Below are the code and all the weights of a small trained network. Each question names an input and a class and asks about switching units off, where a switched-off unit gives its printed mean instead of its output.

import numpy as np


def w(rows, s, z=0):
    codes = np.array(rows[::2]) - 128.0
    scale = np.full(codes.shape[1], s)
    scale[-1] = z or s
    return codes * scale


def f(y):
    return y / 2 * (1 + np.tanh(0.7978845608 * (y + 0.044715 * y**3)))


def log_softmax(a):
    a = a - a.max(-1, keepdims=True)
    return a - np.log(np.exp(a).sum(-1, keepdims=True))


def net(x, mask):
    res = np.array(x, float).reshape(1, 4) / 4 @ E
    y = f(res @ A[0][:, :-1].T + A[0][:, -1])
    res = res + np.where(mask, y, B[0][:, -1]) @ B[0][:, :-1]
    return log_softmax(res[-1] @ U[:, :-1].T + U[:, -1])


A, B = {}, {}
E = w([
[75,182,219],'x0',
[28,114,74],'x1',
[113,2,171],'x2',
[129,129,129],'x3',
],0.0096)
A[0] = w([
[168,117,7,77],'n1',
[103,48,168,82],'n2',
[97,157,192,72],'n3',
[193,101,51,105],'n4',
[141,50,191,169],'n5',
[206,107,30,109],'n6',
[101,151,170,110],'n7',
[132,182,113,138],'n8',
[2,126,60,1],'n9',
[54,37,146,138],'n10',
[125,200,85,143],'n11',
[136,189,101,110],'n12',
[58,168,172,50],'n13',
[111,52,170,148],'n14',
[211,128,175,121],'n15',
[217,141,179,37],'n16',
[221,140,181,75],'n17',
[99,176,208,90],'n18',
[114,207,75,134],'n19',
[120,163,209,81],'n20',
[114,74,156,140],'n21',
],0.012,0.0021)
B[0] = w([
[123,67,176,245],'n1',
[191,163,126,221],'n2',
[113,27,196,186],'n3',
[125,46,199,229],'n4',
[173,195,119,244],'n5',
[94,28,179,254],'n6',
[156,45,183,165],'n7',
[192,134,148,174],'n8',
[21,178,28,228],'n9',
[172,201,115,254],'n10',
[212,188,149,203],'n11',
[180,164,156,182],'n12',
[115,49,158,194],'n13',
[188,191,132,227],'n14',
[22,159,2,216],'n15',
[72,154,52,212],'n16',
[49,183,32,223],'n17',
[121,60,161,215],'n18',
[206,201,137,213],'n19',
[99,46,154,203],'n20',
[187,170,141,190],'n21',
],0.0077,0.0066)
U = w([
[250,210,127,211],'0',
[33,180,46,162],'1',
[129,51,176,7],'2',
],0.014,0.0014)

Each question gives the input, the list of numbers given to net, and the class t.
The units are the neurons (one row each of A and B). Each row of codes is followed by its name. A weight is (code - 128) times the scale printed after its matrix; where a second scale follows, it is the last column's (A, B and U).
mask holds one flag per neuron, in row order. A switched-off neuron (its flag False) gives its mean, the last column of its row in B, instead of its output. The means were averaged over made-up inputs and are rounded, as every weight is.
A unit's drop is (log p(t) with every unit on - log p(t) with that unit switched off) / (log p(t) with every unit on - log p(t) with every unit switched off).
The circuit of an input: a set's keep is (log p(t) with only the set's units on - log p(t) with every unit switched off) / (log p(t) with every unit on - log p(t) with every unit switched off). Starting from the 12 units with the biggest drops (on a tie, the unit counted first), units are removed one at a time, each time the one whose removal leaves the highest keep (on an exact tie, the one counted first), for as long as the keep stays at least 0.8.
units of the circuit, in order: the units of the circuit, biggest drop first
k most important neurons: the k neurons with the biggest drops, biggest first
drop when u is switched off: that unit's drop, to one decimal
input [-3,4,-4,-2], class 0: units of the circuit, in order : n15
input [6,-6,4,3], class 1: units of the circuit, in order : n15; n17
input [6,-7,0,-1], class 1: 2 most important neurons : n17; n15
input [-1,-7,-6,6], class 1: 2 most important neurons : n15; n17
input [1,-8,6,1], class 1: 2 most important neurons : n15; n17
input [-8,-7,2,8], class 2: 2 most important neurons : n4; n6
input [3,-1,-1,-2], class 2: 2 most important neurons : n9; n10
input [-2,0,0,2], class 2: drop when n14 is switched off : 0.3
input [4,-7,-5,-4], class 1: drop when n15 is switched off : 0.2
input [-2,-5,-1,-6], class 1: drop when n9 is switched off : 0.0
input [-3,-2,-1,7], class 2: 2 most important neurons : n9; n10
